Below is a small trained network, with its code and all its weights. Each question gives an input and a class and asks what happens when units are switched off, that is, made to give their printed mean instead of their output.

import numpy as np


def w(rows, s, z=0):
    codes = np.array(rows[::2]) - 128.0
    scale = np.full(codes.shape[1], s)
    scale[-1] = z or s
    return codes * scale


def norm(h):
    return h / np.sqrt((h * h).mean(-1, keepdims=True) + 1e-5)


def f(y):
    return y / 2 * (1 + np.tanh(0.7978845608 * (y + 0.044715 * y**3)))


def log_softmax(a):
    a = a - a.max(-1, keepdims=True)
    return a - np.log(np.exp(a).sum(-1, keepdims=True))


def net(x, mask):
    res = np.array(x, float).reshape(1, 5) / 4 @ E
    u = 0
    for l in range(2):
        y = f(norm(res) @ A[l][:, :-1].T + A[l][:, -1])
        res = res + np.where(mask[u : u + 5], y, B[l][:, -1]) @ B[l][:, :-1]
        u += 5
    return log_softmax(norm(res)[-1] @ U[:, :-1].T + U[:, -1])


A, B = {}, {}
E = w([
[80,2,68,177,102,183,135,111,144,87,198],'x0',
[124,111,180,161,180,138,88,173,195,132,51],'x1',
[170,156,82,128,224,129,128,189,157,76,160],'x2',
[200,99,244,144,8,198,141,127,122,97,172],'x3',
[122,77,153,209,72,67,180,111,136,89,112],'x4',
],0.0078)
A[0] = w([
[115,44,230,183,229,97,95,156,160,196,85,105],'L0N0',
[199,177,204,146,162,12,131,128,126,218,92,147],'L0N1',
[102,96,49,103,229,74,106,34,93,142,37,6],'L0N2',
[117,105,1,138,111,22,44,175,118,175,60,86],'L0N3',
[205,118,141,102,23,103,83,212,124,104,175,87],'L0N4',
],0.0056,0.0023)
B[0] = w([
[4,148,143,189,175,240,72,129,102,213,192,208],'L0N0',
[82,128,90,131,116,90,88,126,181,144,252,254],'L0N1',
[174,1,200,192,203,132,178,5,123,82,89,234],'L0N2',
[146,81,225,137,119,94,171,84,133,123,94,225],'L0N3',
[78,146,191,83,193,117,88,56,72,110,13,184],'L0N4',
],0.0081,0.0043)
A[1] = w([
[181,136,90,124,122,59,169,120,1,139,145,73],'L1N0',
[154,124,156,113,146,138,100,127,103,141,116,80],'L1N1',
[151,173,75,116,107,94,184,107,66,128,118,2],'L1N2',
[151,196,169,74,140,33,115,110,156,164,151,106],'L1N3',
[115,122,90,121,154,73,122,110,114,113,46,27],'L1N4',
],0.0099,0.002)
B[1] = w([
[92,221,103,139,142,140,107,164,114,198,110,212],'L1N0',
[117,167,154,188,74,147,153,114,142,73,105,145],'L1N1',
[152,128,125,158,194,253,131,140,123,183,190,166],'L1N2',
[85,36,119,119,114,78,130,113,186,89,122,254],'L1N3',
[131,142,252,142,100,118,175,121,127,146,66,157],'L1N4',
],0.012,0.006)
U = w([
[54,69,82,91,93,51,138,169,168,71,156,238],'0',
[184,182,254,114,145,100,167,90,45,14,42,213],'1',
[36,241,133,206,182,152,74,170,66,173,144,2],'2',
],0.0052,0.0023)

Each question gives the input, the list of numbers given to net, and the class t.
The units are the neurons (one row each of A and B). Each row of codes is followed by its name. A weight is (code - 128) times the scale printed after its matrix; where a second scale follows, it is the last column's (A, B and U).
mask holds one flag per neuron, layer by layer. A switched-off neuron (its flag False) gives its mean, the last column of its row in B, instead of its output. The means were averaged over made-up inputs and are rounded, as every weight is.
A unit's drop is (log p(t) with every unit on - log p(t) with that unit switched off) / (log p(t) with every unit on - log p(t) with every unit switched off).
The circuit of an input: a set's keep is (log p(t) with only the set's units on - log p(t) with every unit switched off) / (log p(t) with every unit on - log p(t) with every unit switched off). Starting from all 10 units, units are removed one at a time, each time the one whose removal leaves the highest keep (on an exact tie, the one counted first), for as long as the keep stays at least 0.8.
units of the circuit, in order: the units of the circuit, biggest drop first
top k neurons: the k neurons with the biggest drops, biggest first
top k neurons in layer l: the k neurons of layer l with the biggest drops, biggest first
input [4,-7,-6,1,4], class 2: top 2 neurons => L1N0, L1N3
input [-6,4,5,0,-3], class 0: units of the circuit, in order => L1N3, L0N1
input [5,8,-2,-4,7], class 2: units of the circuit, in order => L0N0
input [2,3,-3,-3,-7], class 1: top 2 neurons => L0N2, L0N1
input [-6,-6,7,6,1], class 0: units of the circuit, in order => L1N3, L0N2
input [7,3,-7,-8,-8], class 1: units of the circuit, in order => L0N2, L0N1, L1N4
input [-7,4,-2,-8,-7], class 1: top 3 neurons => L0N2, L1N4, L0N3
input [-8,6,6,-7,-8], class 0: top 3 neurons in layer 1 => L1N3, L1N0, L1N2
input [-2,-8,6,-4,8], class 2: top 2 neurons => L1N0, L1N2
input [1,-4,3,-3,5], class 2: top 4 neurons => L1N0, L0N4, L1N3, L1N2
input [-8,7,5,-5,4], class 0: units of the circuit, in order => L0N1, L1N3
input [-3,-5,7,3,6], class 2: top 2 neurons => L1N0, L1N2
input [0,8,-8,2,8], class 2: top 2 neurons in layer 0 => L0N0, L0N2
input [-6,3,-2,-5,0], class 0: units of the circuit, in order => L1N3
input [4,7,-7,-7,-8], class 1: units of the circuit, in order => L0N2, L1N4
input [-6,-4,-3,-4,-8], class 0: top 3 neurons => L1N3, L0N1, L0N4
input [4,7,-6,4,0], class 2: top 4 neurons => L0N0, L1N3, L0N2, L0N3
input [-2,-4,-7,1,0], class 2: top 2 neurons => L1N0, L1N2
input [1,7,-7,-8,-3], class 1: top 2 neurons in layer 0 => L0N2, L0N3
input [3,-7,-8,2,2], class 2: top 2 neurons in layer 1 => L1N0, L1N3
input [-1,-5,8,-6,5], class 1: top 2 neurons in layer 0 => L0N2, L0N3
input [-4,1,-4,3,-5], class 0: top neuron => L1N3
input [-7,5,-2,-6,-6], class 0: top 3 neurons => L0N1, L1N3, L0N4
input [-2,5,-1,0,6], class 2: top 2 neurons => L0N0, L1N3
